[136 113 109 137 148]  q_194
[110 130 161 147 150]  q_131
[151 171 108 147 127]  q_29
[ 70 129 100 117 170]  q_660
[104 151 109 144 164]  q_213
[168 126 126 136 147]  q_525
both q_29 q_213: 
[151]
both q_131 q_525: 
[147]
both q_194 q_525: 
[136]
both q_525 q_194: 
[136]
find: [151 171 108 147 127]
q_29
both q_213 q_194: 
[109]
both q_131 q_29: 
[147]

[127  97 122  98 141 132 149 108 132 186 151  95  95 149 122 107 174 125
 161 130 147 127 104  90  73  62 146 181 112 136 174 136] : q_941
[127 104 199 122 127 122 139 116 136 120 138 105 115 117  70 169 142 105
 155  88 123 130 114 124 151 130 108 145 132 172 174 106] : q_128
[129 121 191  96 138 100 139 109 129  86 134  89 117 119  65 159 132 124
 164  90 126 131 121 123 153 141 115 159 122 169 174  83] : q_77
[165 121 113  90 124 130 133 129 143 108 130 141 102 121 157 150 139 130
 111 120 127 133 137 134 100 135 130 163 150 113 174 127] : q_66
[148 170 130 116 110  93 125 144 120  45 145  95 131 133 136 128 157 157
 143 106 110 114 114 133 125 138 105 128 133 143 174  76] : q_305
[123  98  88 104 146 163 146 128 143 207 116 124 128 149 141 147 157  94
 132 126 144 122 143  97 142 140 127 148 122 132 174 124] : q_425
[165 121 113  90 124 130 133 129 143 108 130 141 102 121 157 150 139 105
 111 120 178 133 137 134 100 135 130 133 150 113 174 127] : q_921
[127  97 200  98 141 132 149 108 132 186 151  95  95 149 122 107 174 125
 161 130 147 127 103 122  90 113 132 118 121 146 174 120] : q_418
[114 107 147  95 146 119  84 128 110 208 104  91  91 126 128 142 146 123
 137 106 133  95 131 166 155 111 130 143  74 140 174 145] : q_132
[107  93 174 100 149 126 101 124 128 219 124  70  92 132 133 139 176 123
 163 109 132 101 108 147 140 118 133 144  97 161 174 115] : q_915
find: [123  98  88 104 146 163 146 128 143 207 116 124 128 149 141 147 157  94
 132 126 144 122 143  97 142 140 127 148 122 132 174 124]
q_425
find: [129 121 191  96 138 100 139 109 129  86 134  89 117 119  65 159 132 124
 164  90 126 131 121 123 153 141 115 159 122 169 174  83]
q_77
find: [127 104 199 122 127 122 139 116 136 120 138 105 115 117  70 169 142 105
 155  88 123 130 114 124 151 130 108 145 132 172 174 106]
q_128

[137 177 177  65 128] -> q_246
[138 138 129 174 130] -> q_940
[127 175 127 199 130] -> q_628
[127 137 127 175 138] -> q_577
[128 138 128 218 130] -> q_364
[126 177 128  65 128] -> q_761
[127 177 175  65 127] -> q_599
find: [127 137 127 175 138]
q_577
both q_940 q_577: 
[138]
both q_577 q_246: 
[137]
both q_761 q_364: 
[128]
find: [128 138 128 218 130]
q_364

[119 120 122 135 121 135 144  87 132 131 131 124] : q_966
[105 124 151 182  90 156 171 168 151 107 115 105] : q_280
[111  51  48  98  88 202 181 114 110 121 135  93] : q_344
[110 142 138 110 150 114  97  88 122 109 132 125] : q_419
[123 121 114 141 124 152 140 148 131 136 126 135] : q_92
[118 147 150 144 136 113 126 148 136 136 124 115] : q_802
find: [118 147 150 144 136 113 126 148 136 136 124 115]
q_802
both q_802 q_419: 
[150]
find: [105 124 151 182  90 156 171 168 151 107 115 105]
q_280
both q_419 q_92: 
[114]
both q_966 q_280: 
[124]
find: [123 121 114 141 124 152 140 148 131 136 126 135]
q_92

[ 57 104 158  84 101] : q_511
[128 111 128 128 128] : q_253
[128 127 125  84 171] : q_745
[128 124 129 128  90] : q_597
[102 128 139 145 125] : q_690
both q_690 q_597: 
[128]
both q_253 q_597: 
[128]
both q_253 q_690: 
[128]
both q_597 q_690: 
[128]
both q_745 q_253: 
[128]

[136 125 124 134 186 129 153  99 143 123 135 136 131 126 134 105 139 136
 113 113 123 117 112 114 132 139 124 133 114 134 148 139 147 125 124 118
 131 140 133 120 135 138 106 121  97 133 140 139 123 124 135 119 149 127
 126 126 125  93] : q_199
[136 125 115 134 186 129 153  99 143 123 135 136 131 126 134 105 139 136
 113 113 123 137 112 114 132 141 124 133 130 134 148 157 147 125 124 118
 131 131 130 113 126 126 152 134 136 134 145 123 124 138 117 156 106 139
 129 152 126 138] : q_561
[119 125 124 134 186 129 153  99 143 123 135 136 131 130 134 105 139 136
 113 113 123 136 112 114 132 141 127 133 130 134 148 157 147 125 124 118
 131 131 130 113 132 126 152 134 136 134 145 123 124 138 117 156 106 139
 129 152 129 138] : q_908
[119 138 112 140 208 114 145 124 139 136 135 114 114 119 131  88 109 141
 125 107 146 132 123 129 126 122 135 128 121 132 128 142 148 134 124 112
 114 117 137 121 138 134 141 129 112 144 139 127 117 157 129 154 129 124
 123 156 118 108] : q_829
find: [119 138 112 140 208 114 145 124 139 136 135 114 114 119 131  88 109 141
 125 107 146 132 123 129 126 122 135 128 121 132 128 142 148 134 124 112
 114 117 137 121 138 134 141 129 112 144 139 127 117 157 129 154 129 124
 123 156 118 108]
q_829
find: [119 125 124 134 186 129 153  99 143 123 135 136 131 130 134 105 139 136
 113 113 123 136 112 114 132 141 127 133 130 134 148 157 147 125 124 118
 131 131 130 113 132 126 152 134 136 134 145 123 124 138 117 156 106 139
 129 152 129 138]
q_908
find: [136 125 124 134 186 129 153  99 143 123 135 136 131 126 134 105 139 136
 113 113 123 117 112 114 132 139 124 133 114 134 148 139 147 125 124 118
 131 140 133 120 135 138 106 121  97 133 140 139 123 124 135 119 149 127
 126 126 125  93]
q_199
find: [136 125 115 134 186 129 153  99 143 123 135 136 131 126 134 105 139 136
 113 113 123 137 112 114 132 141 124 133 130 134 148 157 147 125 124 118
 131 131 130 113 126 126 152 134 136 134 145 123 124 138 117 156 106 139
 129 152 126 138]
q_561

[122 102 102 101] = q_512
[123 101 102 179] = q_393
[122 103 102  91] = q_196
both q_393 q_196: 
[102]
both q_196 q_393: 
[102]
find: [123 101 102 179]
q_393
find: [122 102 102 101]
q_512
find: [122 103 102  91]
q_196

[157 164 130 139 148] = q_641
[167 164 156 129 163] = q_598
[157 129 130 156 115] = q_291
[128 156 167 139 148] = q_355
both q_291 q_355: 
[156]
both q_598 q_641: 
[164]
find: [157 164 130 139 148]
q_641
both q_641 q_598: 
[164]
find: [157 129 130 156 115]
q_291

[ 88 155 173 147 108 191  99 103  50 129 102] = q_900
[174  85 173 147 108 191  99  84 102  50 118] = q_341
[110  85 131  87  99 156  88 143 115 140  50] = q_62
find: [174  85 173 147 108 191  99  84 102  50 118]
q_341
find: [110  85 131  87  99 156  88 143 115 140  50]
q_62
find: [ 88 155 173 147 108 191  99 103  50 129 102]
q_900

[139 100 171 125] = q_20
[190 107 157 115] = q_443
[115  94 122 157] = q_270
[ 48 149 156 119] = q_133
[115  94  52 147] = q_99
[108 123  88 145] = q_879
[147 134 101 131] = q_172
[ 48 149 107 119] = q_309
both q_172 q_99: 
[147]
both q_99 q_443: 
[115]
both q_443 q_309: 
[107]
find: [147 134 101 131]
q_172

[170 170 175 145  84  73  87  98  62  88  51 112 116  62  99 143 129  81
  95] = q_894
[121 121 140 122 109 119 127 103 114 127 105 112 142 114 132 142 142 117
 126] = q_636
[ 96 126 124 107 125 155 174 125 154 112 113 106 124 154 159 171 141 109
 109] = q_65
both q_894 q_65: 
[112]
both q_894 q_636: 
[112]

[119  71 126  93 127 126 119 132 108 130  84  72 126 151 118 114 128 140
 133 134 138 123 108 127  70 128 130 134]  q_760
[108 147 112 153  89 106 136 133 115 130 138 147 146 157 130 100 128 144
 104 139 143 105 103 123 161 133 130 131]  q_704
[110 133 118 137 116 113 137 136 114 132 126 133 191 128 108 105 127 151
 135 145 150 126 105 127 146 136 132 136]  q_160
[111  81 122  68 146 124 116 131 110 129  93  82  98 144 123 112 128 136
 131 131 135 123 107 124  80 127 128 131]  q_277
find: [108 147 112 153  89 106 136 133 115 130 138 147 146 157 130 100 128 144
 104 139 143 105 103 123 161 133 130 131]
q_704
find: [119  71 126  93 127 126 119 132 108 130  84  72 126 151 118 114 128 140
 133 134 138 123 108 127  70 128 130 134]
q_760
find: [110 133 118 137 116 113 137 136 114 132 126 133 191 128 108 105 127 151
 135 145 150 126 105 127 146 136 132 136]
q_160

[136 130 127  96 109 114  94 123 146 135] = q_797
[106 132 135  85 126 118 132 124 144 141] = q_573
[127 182 139 132 143  84 124  42  85  96] = q_995
[125 111 132 135  85 126 131 136 121 132] = q_95
[127 135 135 132 114 151 124 136 149 137] = q_30
[128 136 128 128 127 127 136 149 105 135] = q_850
both q_850 q_995: 
[127]
both q_797 q_573: 
[135]
both q_995 q_850: 
[127]

[128 130 129 141 129 125 113 123  93 129 127 122 129  99 113 147] -> q_982
[128 130 129 128 129 126 113 123  93 123 127 120 125 141 154  39] -> q_991
[129 128 127 126 127 124 111 123 105 125 142 126 128 109 141 120] -> q_245
[129 123 124 123 107 125 108 118 143 124 125 120 125 108 154  39] -> q_954
[129 124 124 123 122 108 108 118 143 124 125 122 125 108 154  39] -> q_855
find: [128 130 129 141 129 125 113 123  93 129 127 122 129  99 113 147]
q_982
find: [129 124 124 123 122 108 108 118 143 124 125 122 125 108 154  39]
q_855

